Below is a small trained network, with its code and all its weights. Each question gives an input and a class and asks what happens when units are switched off, that is, made to give their printed mean instead of their output.

import numpy as np


def w(rows, s, z=0):
    codes = np.array(rows[::2]) - 128.0
    scale = np.full(codes.shape[1], s)
    scale[-1] = z or s
    return codes * scale


def f(y):
    return y / 2 * (1 + np.tanh(0.7978845608 * (y + 0.044715 * y**3)))


def log_softmax(a):
    a = a - a.max(-1, keepdims=True)
    return a - np.log(np.exp(a).sum(-1, keepdims=True))


def net(x, mask):
    res = np.array(x, float).reshape(1, 5) / 4 @ E
    y = f(res @ A[0][:, :-1].T + A[0][:, -1])
    res = res + np.where(mask, y, B[0][:, -1]) @ B[0][:, :-1]
    return log_softmax(res[-1] @ U[:, :-1].T + U[:, -1])


A, B = {}, {}
E = w([
[127,129,129],'x0',
[90,187,223],'x1',
[47,39,174],'x2',
[131,126,127],'x3',
[254,66,195],'x4',
],0.0077)
A[0] = w([
[108,174,215,62],'n1',
[170,161,101,14],'n2',
[172,121,198,115],'n3',
[221,115,149,124],'n4',
[17,10,203,65],'n5',
[158,60,12,85],'n6',
[176,123,174,128],'n7',
[183,27,167,69],'n8',
[161,228,125,94],'n9',
[70,189,30,61],'n10',
[58,37,120,84],'n11',
[75,185,108,49],'n12',
[127,222,214,10],'n13',
[172,165,87,18],'n14',
[194,132,168,69],'n15',
[180,96,140,57],'n16',
[162,179,103,34],'n17',
[158,209,96,64],'n18',
[67,152,97,3],'n19',
],0.012,0.0045)
B[0] = w([
[121,100,184,172],'n1',
[132,57,147,134],'n2',
[86,98,73,178],'n3',
[91,116,106,205],'n4',
[190,84,96,254],'n5',
[88,124,247,196],'n6',
[99,119,107,171],'n7',
[109,123,115,197],'n8',
[178,94,100,172],'n9',
[97,79,127,206],'n10',
[173,94,145,195],'n11',
[96,82,89,168],'n12',
[108,64,196,170],'n13',
[159,49,138,141],'n14',
[95,100,122,169],'n15',
[89,86,116,154],'n16',
[162,41,126,138],'n17',
[175,76,139,158],'n18',
[100,50,117,158],'n19',
],0.013,0.0085)
U = w([
[97,89,254,71],'0',
[56,76,54,54],'1',
[223,74,101,57],'2',
[125,116,125,228],'3',
[124,113,123,218],'4',
[139,190,96,146],'5',
[146,199,98,4],'6',
],0.014,0.017)

Each question gives the input, the list of numbers given to net, and the class t.
The units are the neurons (one row each of A and B). Each row of codes is followed by its name. A weight is (code - 128) times the scale printed after its matrix; where a second scale follows, it is the last column's (A, B and U).
mask holds one flag per neuron, in row order. A switched-off neuron (its flag False) gives its mean, the last column of its row in B, instead of its output. The means were averaged over made-up inputs and are rounded, as every weight is.
A unit's drop is (log p(t) with every unit on - log p(t) with that unit switched off) / (log p(t) with every unit on - log p(t) with every unit switched off).
The circuit of an input: a set's keep is (log p(t) with only the set's units on - log p(t) with every unit switched off) / (log p(t) with every unit on - log p(t) with every unit switched off). Starting from the 12 units with the biggest drops (on a tie, the unit counted first), units are removed one at a time, each time the one whose removal leaves the highest keep (on an exact tie, the one counted first), for as long as the keep stays at least 0.8.
circuit, biggest first: the units of the circuit, biggest drop first
most important unit: the unit with the biggest drop
k most important neurons: the k neurons with the biggest drops, biggest first
drop of u: that unit's drop, to one decimal
input [-3,-4,-7,7,7], class 1: most important unit	n4
input [-2,0,7,-5,8], class 1: circuit, biggest first	(n3; n8)
input [1,6,-7,6,-3], class 2: 3 most important neurons	(n9; n6; n18)
input [5,7,-6,7,-2], class 0: 3 most important neurons	(n13; n5; n1)
input [-4,4,5,-1,-2], class 2: circuit, biggest first	(n5; n6)
input [-1,5,6,3,-5], class 2: circuit, biggest first	(n5; n11)
input [4,8,-3,-3,-8], class 0: 3 most important neurons	(n13; n1; n3)
input [-2,-7,-6,5,4], class 0: 2 most important neurons	(n6; n5)
input [-2,-4,-1,1,-1], class 0: 3 most important neurons	(n6; n5; n3)
input [-4,-4,-4,7,5], class 3: 2 most important neurons	(n6; n10)
input [2,-6,5,-7,7], class 1: circuit, biggest first	(n8; n4)
input [6,4,-6,-2,6], class 1: circuit, biggest first	(n3; n4; n15)
input [1,1,4,0,-3], class 2: 2 most important neurons	(n5; n6)
input [2,4,-3,4,6], class 1: most important unit	n3
input [0,-6,7,-5,-6], class 2: drop of n5	0.7
input [-6,-7,5,-4,-6], class 0: drop of n6	0.8
input [-5,-1,4,-1,5], class 1: drop of n3	0.2
input [0,-1,-8,-4,-3], class 2: drop of n17	0.0
